[[-19 -13   3]
 [ -5  19 -18]
 [ -3  18 -19]
 [ -8   7 -29]]
|
[[ -5  19 -18]
 [ -3  18 -19]]

[[30  3  4  3]
 [ 1 -7 -6 -7]
 [ 0  3 -7  3]]
|
[[ 1 -7 -6]
 [ 0  3 -7]]

[[  0  12  12]
 [ -9  -3 -38]
 [  2   7  -5]]
|
[[ -9  -3 -38]
 [  2   7  -5]]

[[-27 -38 -24  12 -26]
 [  4  -3  -4  -1   3]
 [-23 -31 -16  25 -21]
 [ 27  33  15 -26  21]]
|
[[  4  -3  -4]
 [-23 -31 -16]]

[[-19 -26 -23]
 [-14 -29 -25]
 [-11 -25 -19]]
|
[[-14 -29 -25]
 [-11 -25 -19]]

[[-27  -8  14]
 [  5   3  -2]
 [-29 -31 -18]]
|
[[  5   3  -2]
 [-29 -31 -18]]

[[ -3 -10 -21   6]
 [ 23  18  -1  21]
 [ 29  26 -12  14]]
|
[[ 23  18  -1]
 [ 29  26 -12]]

[[ -4   0   4  -9]
 [ -5 -12 -10   1]
 [ -3  -5   0  -3]
 [ -4 -16  -8  22]
 [ -8   6  33   1]]
|
[[ -5 -12 -10]
 [ -3  -5   0]]
---
[[-22  14  18   8  18 -18 -24  12  13  14  13  14]
 [  2  16   3 -11  -2  16  -2  23  18   4  32  -3]]
|
[[  2  16   3 -11  -2  16  -2  23  18   4  32  -3]
 [-22  14  18   8  18 -18 -24  12  13  14  13  14]]

[[ 23  -6   0]
 [ -1  -2  -1]
 [ -3   8  13]
 [-37  10  -3]
 [ 15   1   0]
 [ -6  -6  -5]
 [ 12  -7 -13]
 [  8   9  -5]
 [ 22 -12  -2]
 [ 12  -2  10]]
|
[[ 12  -2  10]
 [ 22 -12  -2]
 [  8   9  -5]
 [ 12  -7 -13]
 [ -6  -6  -5]
 [ 15   1   0]
 [-37  10  -3]
 [ -3   8  13]
 [ -1  -2  -1]
 [ 23  -6   0]]

[[ 28 -28 -24   5  13]
 [ 25 -31 -26  16  17]]
|
[[ 25 -31 -26  16  17]
 [ 28 -28 -24   5  13]]

[[  6   2   8   8   6]
 [-27 -11 -12 -14 -12]]
|
[[-27 -11 -12 -14 -12]
 [  6   2   8   8   6]]

[[  9  -3   5 -13]
 [ -8 -27   5  35]
 [ -7 -11  -4  14]
 [ -7  -3   5  14]
 [ -7  -3   5  14]
 [ -7  -3   5  14]
 [-17  -3   5  14]
 [ -7  -3   5  14]
 [  5  -3   5   8]
 [ -7  -3  -1  14]
 [ -7  -3   5  14]]
|
[[ -7  -3   5  14]
 [ -7  -3  -1  14]
 [  5  -3   5   8]
 [ -7  -3   5  14]
 [-17  -3   5  14]
 [ -7  -3   5  14]
 [ -7  -3   5  14]
 [ -7  -3   5  14]
 [ -7 -11  -4  14]
 [ -8 -27   5  35]
 [  9  -3   5 -13]]

[[ 20   9  35  27  -3  18 -21   6]
 [  3   4   8   7   1   4  -6   3]
 [ 20   9  35  27  -3  18 -25   6]
 [-17  -9 -29 -22   3 -15  11  -3]]
|
[[-17  -9 -29 -22   3 -15  11  -3]
 [ 20   9  35  27  -3  18 -25   6]
 [  3   4   8   7   1   4  -6   3]
 [ 20   9  35  27  -3  18 -21   6]]

[[  1   1   0  -4   0  -9   2  -2   1   8  -1  -2  -3   4]
 [  4   6   0   1  -1   0  -5  -2   3   0  -3   1 -14   1]
 [  0   2  -2   0  -2   3  -7   0   2   7   3   0  28  -6]]
|
[[  0   2  -2   0  -2   3  -7   0   2   7   3   0  28  -6]
 [  4   6   0   1  -1   0  -5  -2   3   0  -3   1 -14   1]
 [  1   1   0  -4   0  -9   2  -2   1   8  -1  -2  -3   4]]

[[ 14  -7 -29   8   9  -3   6  10]
 [-23 -28  -4   1   1  -8 -17  -8]]
|
[[-23 -28  -4   1   1  -8 -17  -8]
 [ 14  -7 -29   8   9  -3   6  10]]

[[  8  -5  -6  12  -4  -8   2  -9 -10   5 -13 -11  -1  10]
 [ -8   3  -1 -23   8  11  10   0 -21  -4 -12  -4 -10 -10]
 [  3   0  -9  13  -6 -11   6   1 -12  11 -10 -13  -1   8]
 [  8   1  -2  -6  10  -9 -27  -3  -5  15 -12 -13   0 -14]
 [ -6   1 -10 -18  10  11  11 -11 -25  -2  -9  -6  -2  -6]]
|
[[ -6   1 -10 -18  10  11  11 -11 -25  -2  -9  -6  -2  -6]
 [  8   1  -2  -6  10  -9 -27  -3  -5  15 -12 -13   0 -14]
 [  3   0  -9  13  -6 -11   6   1 -12  11 -10 -13  -1   8]
 [ -8   3  -1 -23   8  11  10   0 -21  -4 -12  -4 -10 -10]
 [  8  -5  -6  12  -4  -8   2  -9 -10   5 -13 -11  -1  10]]
